Here is a tiny trained network, its code and every weight. The questions are about switching its units off for an input and a class, where a switched-off unit gives its printed mean instead of its output.

import numpy as np


def w(rows, s, z=0):
    codes = np.array(rows[::2]) - 128.0
    scale = np.full(codes.shape[1], s)
    scale[-1] = z or s
    return codes * scale


def f(y):
    return np.maximum(y, 0)


def log_softmax(a):
    a = a - a.max(-1, keepdims=True)
    return a - np.log(np.exp(a).sum(-1, keepdims=True))


def net(x, mask):
    res = np.array(x, float).reshape(1, 7) / 4 @ E
    y = f(res @ A[0][:, :-1].T + A[0][:, -1])
    res = res + np.where(mask, y, B[0][:, -1]) @ B[0][:, :-1]
    return log_softmax(res[-1] @ U[:, :-1].T + U[:, -1])


A, B = {}, {}
E = w([
[128,125,130,130,130,129,128,129,130],'x0',
[127,125,135,131,135,132,123,129,125],'x1',
[123,138,129,129,124,133,132,134,131],'x2',
[253,155,66,126,171,137,179,245,64],'x3',
[123,130,132,120,127,119,128,135,125],'x4',
[224,153,236,218,33,72,129,121,121],'x5',
[59,68,56,231,65,110,67,197,92],'x6',
],0.011)
A[0] = w([
[137,134,172,83,183,109,155,121,159,29],'n0',
[162,140,87,151,129,146,142,106,114,34],'n1',
[180,127,87,135,134,117,168,181,128,54],'n2',
[164,134,128,102,129,140,106,101,142,40],'n3',
[197,145,233,213,76,93,136,123,124,33],'n4',
[49,93,186,123,121,94,106,66,125,54],'n5',
[177,177,181,65,193,118,164,82,174,34],'n6',
[94,91,77,187,82,107,78,190,133,2],'n7',
[131,154,127,120,116,140,95,139,137,88],'n8',
[206,137,96,139,163,141,177,248,70,96],'n9',
[200,125,87,102,116,128,135,185,66,93],'n10',
[38,103,44,51,234,166,131,138,130,83],'n11',
[137,104,145,104,129,125,130,132,131,82],'n12',
[134,136,99,136,141,86,136,105,135,68],'n13',
[64,124,69,77,190,151,133,136,131,34],'n14',
[32,99,181,114,82,120,103,41,159,82],'n15',
[102,169,138,140,139,120,126,110,94,67],'n16',
[24,99,184,126,65,126,70,29,200,121],'n17',
[151,126,153,95,169,96,148,93,135,1],'n18',
[122,133,103,150,106,130,100,152,148,40],'n19',
[57,125,33,75,216,170,122,127,126,60],'n20',
[50,55,46,254,66,94,65,212,80,11],'n21',
[141,114,128,125,132,130,141,142,114,50],'n22',
[198,190,204,19,176,144,188,59,171,26],'n23',
[129,130,120,119,116,113,127,152,157,69],'n24',
[123,130,132,134,130,135,141,127,126,84],'n25',
[205,166,216,221,53,79,126,111,114,41],'n26',
[235,141,76,109,157,126,151,234,63,106],'n27',
[109,134,96,169,129,92,101,141,112,7],'n28',
],0.0096,0.0052)
B[0] = w([
[86,105,110,155,107,130,119,117,59,167],'n0',
[123,108,152,136,146,125,113,117,156,137],'n1',
[116,135,116,178,177,95,127,127,146,176],'n2',
[107,125,116,127,118,148,96,130,103,141],'n3',
[223,89,120,30,16,113,111,188,186,233],'n4',
[124,197,124,155,192,69,172,150,135,179],'n5',
[31,69,112,119,126,206,100,70,21,214],'n6',
[67,91,160,132,114,206,149,57,36,178],'n7',
[136,124,143,125,130,123,123,109,131,128],'n8',
[99,209,97,198,212,69,119,138,176,237],'n9',
[108,190,116,156,189,109,142,102,178,197],'n10',
[253,100,154,70,3,100,116,221,186,219],'n11',
[111,129,125,116,128,123,121,145,111,132],'n12',
[133,155,116,128,122,155,127,124,128,128],'n13',
[188,110,134,104,59,107,134,143,158,180],'n14',
[113,164,110,201,225,56,111,158,183,204],'n15',
[115,151,127,119,122,99,148,103,123,129],'n16',
[131,248,74,225,249,87,137,154,196,231],'n17',
[124,112,116,134,132,164,116,122,86,155],'n18',
[122,119,110,120,131,155,129,121,99,140],'n19',
[219,95,146,69,28,93,126,158,177,204],'n20',
[37,51,176,73,138,245,144,18,2,230],'n21',
[112,131,149,148,130,123,97,129,142,134],'n22',
[24,38,161,142,139,250,144,40,21,253],'n23',
[141,156,170,123,136,150,134,141,116,128],'n24',
[122,154,147,130,121,104,140,152,99,128],'n25',
[222,74,93,27,20,94,130,225,189,245],'n26',
[95,206,136,200,219,50,109,125,191,248],'n27',
[130,116,138,103,141,166,148,93,109,144],'n28',
],0.0069,0.018)
U = w([
[112,197,120,179,220,80,124,125,173,253],'0',
[178,113,127,95,11,106,122,153,169,60],'1',
[70,97,134,130,135,186,125,76,31,62],'2',
],0.011,0.0023)

Each question gives the input, the list of numbers given to net, and the class t.
The units are the neurons (one row each of A and B). Each row of codes is followed by its name. A weight is (code - 128) times the scale printed after its matrix; where a second scale follows, it is the last column's (A, B and U).
mask holds one flag per neuron, in row order. A switched-off neuron (its flag False) gives its mean, the last column of its row in B, instead of its output. The means were averaged over made-up inputs and are rounded, as every weight is.
A unit's drop is (log p(t) with every unit on - log p(t) with that unit switched off) / (log p(t) with every unit on - log p(t) with every unit switched off).
The circuit of an input: a set's keep is (log p(t) with only the set's units on - log p(t) with every unit switched off) / (log p(t) with every unit on - log p(t) with every unit switched off). Starting from the 12 units with the biggest drops (on a tie, the unit counted first), units are removed one at a time, each time the one whose removal leaves the highest keep (on an exact tie, the one counted first), for as long as the keep stays at least 0.8.
circuit, biggest first: the units of the circuit, biggest drop first
unit that matters most: the unit with the biggest drop
top k neurons: the k neurons with the biggest drops, biggest first
drop of u: that unit's drop, to one decimal
input [4,-3,-1,-3,6,5,6], class 2: circuit, biggest first : (n21)
input [2,5,0,-7,2,-4,-8], class 2: top 2 neurons : (n23, n6)
input [-1,2,8,-8,-7,-8,6], class 0: top 2 neurons : (n17, n15)
input [5,-1,-7,-4,1,4,3], class 0: top 2 neurons : (n17, n11)
input [1,0,-7,-4,-2,4,5], class 2: top 2 neurons : (n21, n27)
input [1,-1,-1,2,-2,-3,4], class 2: top 2 neurons : (n21, n26)
input [6,3,8,-8,-6,-8,4], class 0: top 2 neurons : (n17, n15)
input [1,-1,5,2,8,-5,5], class 1: top 2 neurons : (n11, n23)
input [7,6,-5,-6,-7,-7,4], class 1: top 3 neurons : (n11, n20, n27)
input [-1,-2,-5,-5,1,5,4], class 0: top 4 neurons : (n17, n15, n11, n20)
input [-5,7,1,7,0,2,-8], class 2: top 4 neurons : (n23, n6, n17, n15)
input [-3,-8,2,-8,-4,3,7], class 0: top 3 neurons : (n17, n15, n23)
input [-4,4,-2,2,-2,2,4], class 2: drop of n21 : 0.2
input [7,-6,1,2,-5,5,-7], class 2: unit that matters most : n23
input [3,-5,8,-8,-8,-5,5], class 0: drop of n17 : 0.7
input [6,6,-8,5,-8,-8,-1], class 1: drop of n11 : 0.5
